Each row is followed by its class.
[-2.02  1.14 -1.16 -0.60  0.92 -1.49  0.01 -0.01  1.67 -0.58 -0.39  3.05
  0.70 -0.44 -1.52 -2.03  0.39  3.44  1.17  1.79  0.24 -0.50 -0.02 -1.06
  1.47  1.58 -1.80  1.33 -2.73  0.89 -0.24 -0.06  0.91 -0.21  1.24  0.42
 -0.83  1.43  0.60] -> cf
[ 0.95 -0.22 -1.82  0.76  1.36 -2.44 -1.29  0.18  4.46  1.80  1.23 -1.27
 -1.18 -0.54 -1.53  1.60 -1.94  3.05  0.26 -2.09 -0.76  0.72 -3.95  1.40
 -0.33  1.44 -2.41  1.76 -1.11  1.17 -2.97 -0.50 -1.87 -0.28  0.33 -0.57
 -0.31 -0.85 -0.33] -> dg
[-1.56  1.64 -0.38  0.07  0.00 -0.16  0.83  0.09  1.41 -0.40  1.45 -0.46
  1.54  1.99 -1.52 -0.60  1.49  3.32  1.11 -2.77  0.06 -0.07 -0.28 -0.92
 -1.39  1.19 -3.76  0.68 -0.46  0.48 -0.22  0.42 -1.09 -0.06  0.26  0.57
 -0.69 -0.35 -0.11] -> nc
[ 0.49  0.21 -1.04  1.90  1.10 -0.65 -1.21 -0.32  1.76  1.04  0.77 -0.04
 -0.99  0.66 -0.66  0.92 -1.25  1.76  1.05 -0.92  0.22 -0.19 -0.84  1.01
 -0.85  0.25 -1.79  0.78 -0.39  0.94 -1.55 -0.54 -1.18  0.08  0.30 -0.17
 -1.52  0.17 -0.80] -> zg
[-1.98  0.07 -0.43 -0.97  1.12 -0.78 -1.12 -0.23  2.30 -2.37  0.83  1.76
  0.78 -1.05 -2.54 -1.52  0.79  4.43  1.15 -1.23  0.27 -1.36  0.18 -0.29
 -1.54  1.29 -0.70  1.23 -1.95 -3.39 -0.76 -0.24  0.71 -0.88 -0.08 -0.11
  0.92  1.20  0.12] -> cf
[ 0.45  0.81  0.64  1.84  0.06 -0.01  0.42  0.17  1.80  1.77 -0.14 -1.70
  2.25  2.18  0.86 -0.02  0.89  1.96  7.04 -0.79  0.07 -0.19 -0.97 -0.71
  0.20  0.58 -2.33  0.06 -1.37  0.79 -0.40  0.18  1.02  0.62 -2.34 -0.66
 -0.25 -0.41 -0.82] -> nc
[-0.52  0.58 -1.11  2.05  1.11 -2.52 -1.32 -0.22  1.63  0.73  1.99  0.59
 -0.72  0.43 -1.09 -0.92 -1.79  1.10  1.63 -0.42 -0.75 -0.20 -0.55  0.12
  0.46  0.32 -2.05  1.19 -1.49  0.51 -0.62 -0.45 -1.25 -0.67  1.20 -0.19
 -1.58  0.53 -0.94] -> zg
[-1.59  1.35  0.25  1.60  0.68 -0.83  2.06 -0.59  3.27  1.23  0.75 -0.10
  2.83  1.25 -1.06 -1.38  1.25  3.93  1.10 -1.34 -1.61 -0.53 -1.05 -1.34
 -2.24  1.31 -4.36  0.54 -2.03  1.41 -1.65  1.31 -0.48  0.11 -2.55  0.46
 -0.89  0.78 -0.19] -> nc
[-2.15  0.18 -1.23 -0.51  1.04 -2.04  0.27 -0.38  3.34  1.26  1.37 -0.79
 -1.33 -0.51 -3.06 -0.38 -1.31  2.92  0.89 -1.58  0.44  0.58 -1.61  0.08
 -1.00  0.74 -1.97  0.26  0.03  1.54 -1.30  0.46 -2.10 -0.88  0.46  3.94
  0.09  1.95  1.16] -> nm
[-1.17  1.34 -0.86 -1.98  1.62  0.33 -0.23 -0.04  1.76 -1.17  0.13  3.04
 -0.20 -1.72 -2.61  0.92 -0.43  0.67  2.43  0.19  1.32 -0.05 -0.99  1.22
  0.09  1.43  1.21  1.63 -2.09 -0.66  0.05 -1.02  0.46  0.06  1.55 -0.43
 -0.41 -0.56  1.83] -> nm
[-1.09 -0.21 -0.63  1.08  1.01  0.45  0.84 -0.06  1.53  0.84 -0.47  1.57
  0.62  0.17 -1.19 -0.88  0.01  0.13  0.12  1.07 -0.03  1.32 -2.76 -1.62
 -0.25  0.26 -2.28  1.59 -1.19  1.01  0.18  0.56  0.88 -0.53  0.56 -0.13
 -0.93  0.60  0.18] -> Jq
[ 0.52  0.61 -0.49  3.14  1.05 -2.44 -2.01  0.10  2.05  1.91  3.31 -0.04
 -0.21  0.55 -0.49 -0.66 -2.33  2.62  0.96 -0.53  1.00  0.04 -1.72  0.94
 -0.80  0.15 -2.42  2.04 -2.66 -0.63 -1.26 -0.35 -1.65 -0.34  0.85  0.20
 -1.81 -0.22 -0.61] -> zg
[ 0.71 -0.92  0.04  0.84 -0.08 -1.06  1.01  2.15  0.86 -1.03 -1.46 -1.55
  0.58 -0.63  2.07 -1.02  0.07 -0.24  0.32  0.45  0.31  0.47 -1.12 -1.91
 -0.28  1.28 -1.13  0.90 -2.08  0.53  0.74  0.14  1.44  0.48 -0.68 -0.20
 -0.31  0.27 -0.56] -> Zd
[ 1.19 -1.07 -0.09  0.90  0.77 -0.76  0.38  0.53  2.56  3.19 -0.38 -3.59
  2.08 -0.21  0.20  1.31 -1.08 -0.51  1.96 -0.93  1.19  2.45 -3.81 -0.12
 -1.15  0.73 -2.16  2.00 -1.86  1.67 -0.32  2.60  0.25  0.70 -0.71 -0.41
 -0.85 -0.47  0.03] -> dg
[-1.17  0.77 -0.54  1.03  0.14 -2.56 -2.78 -0.63  2.05 -0.46  1.46  0.64
  0.51  0.94 -1.71 -1.70  0.91  5.15  0.91 -1.86 -0.73 -0.25  0.62 -0.79
 -0.21  1.69 -2.07  0.56 -1.27  0.96 -0.99  0.33 -0.46 -1.11 -1.01  0.30
  0.57  1.57  0.16] -> Zd
[-0.97 -0.30  0.55  0.43  0.50 -0.79  0.85  0.33  0.77  0.07 -0.18  1.60
  0.66 -0.78 -0.52 -2.17  0.52 -1.46  0.16 -0.19 -0.34  2.51 -1.23 -1.71
 -0.18 -0.73 -1.11  1.55 -0.53  0.16  0.49 -0.14  1.52 -0.13  0.33 -0.88
 -1.15  0.29 -0.04] -> Jq
[-1.31  1.41 -0.54  2.04  0.42  0.24  0.52 -0.84  1.81  0.99  0.87  0.51
  0.84  1.43 -1.34 -1.30  1.11  1.97  1.04 -1.27 -0.36  0.31 -0.36 -0.38
 -1.81  0.70 -3.98 -0.39 -0.75  1.14 -0.67  0.84 -0.45  0.49 -0.84  0.24
 -0.78  0.75 -0.23] -> nc
[ 0.97 -1.30 -0.82 -0.24  0.31 -6.45 -0.64  1.20  2.79  0.11  0.67 -3.77
 -2.04 -0.30 -1.35  0.98 -1.61  3.71  1.63 -1.86 -0.05  1.24 -1.95  0.36
  0.33  1.62 -1.43  0.73 -1.55  1.12 -2.08 -0.14 -2.19  0.59  1.23  1.19
  0.06 -0.14  0.25] -> dg
[-3.27  0.68 -2.11 -1.76  1.78 -1.18  2.24 -0.10  3.92 -0.76  0.05  2.18
 -0.89  0.48 -2.99 -1.84  0.05  3.14  0.75  0.97  0.12  0.18 -0.83 -0.31
 -0.26  2.20 -2.21  1.05 -2.19  0.96  1.00  0.81 -0.92 -0.35  0.84  1.18
 -0.03  0.43  1.58] -> nm
[ 0.04 -2.55 -0.70  0.17  0.48 -1.92 -0.39  0.83 -0.03 -0.13 -1.31 -0.45
 -2.34 -1.43  0.82 -1.56 -0.99 -0.82 -0.70  1.22 -1.44  0.88 -0.73 -0.68
  0.91  0.34  1.13 -0.42 -0.72 -0.34 -0.07 -0.62 -0.13 -2.17  1.92 -0.71
 -0.72  0.75 -0.45] -> dg
[-0.98  0.42  0.29  0.97  0.76  0.27  0.34  0.41  1.12 -0.11 -0.33  1.43
  1.59  0.10  0.39 -0.96  0.42 -0.06  0.41 -0.74 -0.54  1.89 -1.52 -1.23
 -0.62  0.40 -1.71  1.69 -0.73  0.38  0.58 -0.05  1.19 -0.07 -0.64 -0.79
 -1.17  0.35  0.05] -> Jq
[ 0.82  0.05 -0.71  1.69 -0.02 -3.35 -0.78 -0.41  2.63  2.27  1.98 -0.62
 -0.34 -0.21 -2.46 -2.55 -0.34  1.66  0.50 -1.72  0.10 -0.21 -2.25 -1.02
 -2.21  0.81 -3.22  1.02 -0.27  1.16 -0.96  0.68 -2.18 -1.96  1.56  0.40
 -1.48 -0.16 -0.74] -> dg
[-0.26  0.64 -1.01  2.18  1.40 -2.13 -1.30 -0.78  2.41  1.64  1.60 -0.03
  0.46  0.22 -2.47 -0.75 -1.29  2.00  1.06 -1.15 -0.13 -0.02 -1.17  0.52
 -0.05  0.45 -1.68  1.66 -0.45  0.91 -0.39  0.36 -0.95 -1.04  2.07  0.33
 -1.34  0.32 -0.09] -> zg
[-1.67  0.17 -1.10  0.95  0.39 -2.01  1.14 -0.97  4.73  2.07 -0.43 -0.56
  0.17  0.42 -1.07 -2.20  0.84  4.78  0.92  1.02 -0.63  0.64 -2.42 -0.48
 -0.72  1.99 -5.66  1.63 -2.70  2.26 -0.82  1.28  0.19  0.39 -0.62  1.20
 -0.29  1.06  0.80] -> nc
